[[  0   0   0  -8 -22]
 [-11  38  49 -10  -2]
 [-15  36  54  -8 -15]
 [ -8   0  51  -9  -7]
 [  4  47  52   0 -10]
 [  6   0  55  -8 -19]
 [-25   0  50 -10   0]
 [ -6  42  56  -8 -22]
 [ -9  40  54  -8 -16]
 [-11  38  49   0  -2]
 [ -9  39   0 -10  -5]
 [-38  23  56  -8 -22]]
->
[[ -8 -22   0   0   0]
 [-10  -2 -11  38  49]
 [ -8 -15 -15  36  54]
 [ -9  -7  -8   0  51]
 [  0 -10   4  47  52]
 [ -8 -19   6   0  55]
 [-10   0 -25   0  50]
 [ -8 -22  -6  42  56]
 [ -8 -16  -9  40  54]
 [  0  -2 -11  38  49]
 [-10  -5  -9  39   0]
 [ -8 -22 -38  23  56]]

[[  6   7  31]
 [ 18  17 -42]
 [ 30 -18  36]
 [ -7   5 -24]
 [ 34  -8 -42]]
->
[[  7  31   6]
 [ 17 -42  18]
 [-18  36  30]
 [  5 -24  -7]
 [ -8 -42  34]]

[[-51 -17 -19   5   8   7 -10  25   4 -25  -2  27]
 [-32   7 -44  37  43  34   7  17  -9  12  -5  13]]
->
[[ -2  27 -51 -17 -19   5   8   7 -10  25   4 -25]
 [ -5  13 -32   7 -44  37  43  34   7  17  -9  12]]

[[ -7  19   0]
 [ -7  19   0]
 [-16  40   1]
 [-12  33   1]
 [-21  56   1]
 [ -5  13   1]]
->
[[ 19   0  -7]
 [ 19   0  -7]
 [ 40   1 -16]
 [ 33   1 -12]
 [ 56   1 -21]
 [ 13   1  -5]]

[[ 26 -15 -13]
 [ 46  -4   0]]
->
[[-15 -13  26]
 [ -4   0  46]]

[[  8  22  -7  -9 -40   4]
 [  5   2  12  -4 -13   0]
 [  8  27  -8 -11 -41   3]]
->
[[-40   4   8  22  -7  -9]
 [-13   0   5   2  12  -4]
 [-41   3   8  27  -8 -11]]

[[ -1  -3  -2   1  -4   1  -1  -6  -1  14   0  -5  -3   3  -5  -6]
 [ -5  -9  -4   4 -12   1  -3 -21  -1  43 -19 -13  -8   7 -14 -17]
 [  1 -14  13  17  -3   4 -10 -29  32  47  48   8  -7 -11   0  19]
 [  1   1   1   0   2   0   0  37   1  -5   0   2  -9  -1   2   3]
 [  1  -4   6   6   1   1  -3  -8  13  11  19   6  -1  -6   2   8]
 [  4   0  10   6   8   1  -2  -4  18 -12  24  16   3 -12  12  21]]
->
[[ -5  -6  -1  -3  -2   1  -4   1  -1  -6  -1  14   0  -5  -3   3]
 [-14 -17  -5  -9  -4   4 -12   1  -3 -21  -1  43 -19 -13  -8   7]
 [  0  19   1 -14  13  17  -3   4 -10 -29  32  47  48   8  -7 -11]
 [  2   3   1   1   1   0   2   0   0  37   1  -5   0   2  -9  -1]
 [  2   8   1  -4   6   6   1   1  -3  -8  13  11  19   6  -1  -6]
 [ 12  21   4   0  10   6   8   1  -2  -4  18 -12  24  16   3 -12]]

[[  0 -33   7  13  -1 -11  44   4   0   4  -5 -18  18]
 [-26 -44  22  10   3   0  28   1 -37   0   1   0  21]]
->
[[-18  18   0 -33   7  13  -1 -11  44   4   0   4  -5]
 [  0  21 -26 -44  22  10   3   0  28   1 -37   0   1]]
---
[[ 18   9  43   1  19]
 [-19 -14  12  -8  36]]
->
[ 18 -14]

[[ 24 -23  -1  50 -11]
 [  1   5   9  43 -23]]
->
[24  5]

[[54  0]
 [36 -3]]
->
[54 -3]

[[-32   4 -12]
 [-51   2  -8]
 [-26 -21  36]
 [-46  -1  -4]]
->
[-32   2  36]

[[-24  30]
 [ 29 -30]
 [-11 -40]
 [-47 -18]]
->
[-24 -30]

[[ 14  -6 -15 -11  -7]
 [  6  -2  -9  -2  -4]
 [-14  14  10  16 -15]
 [-55  27 -10  -5   1]]
->
[14 -2 10 -5]
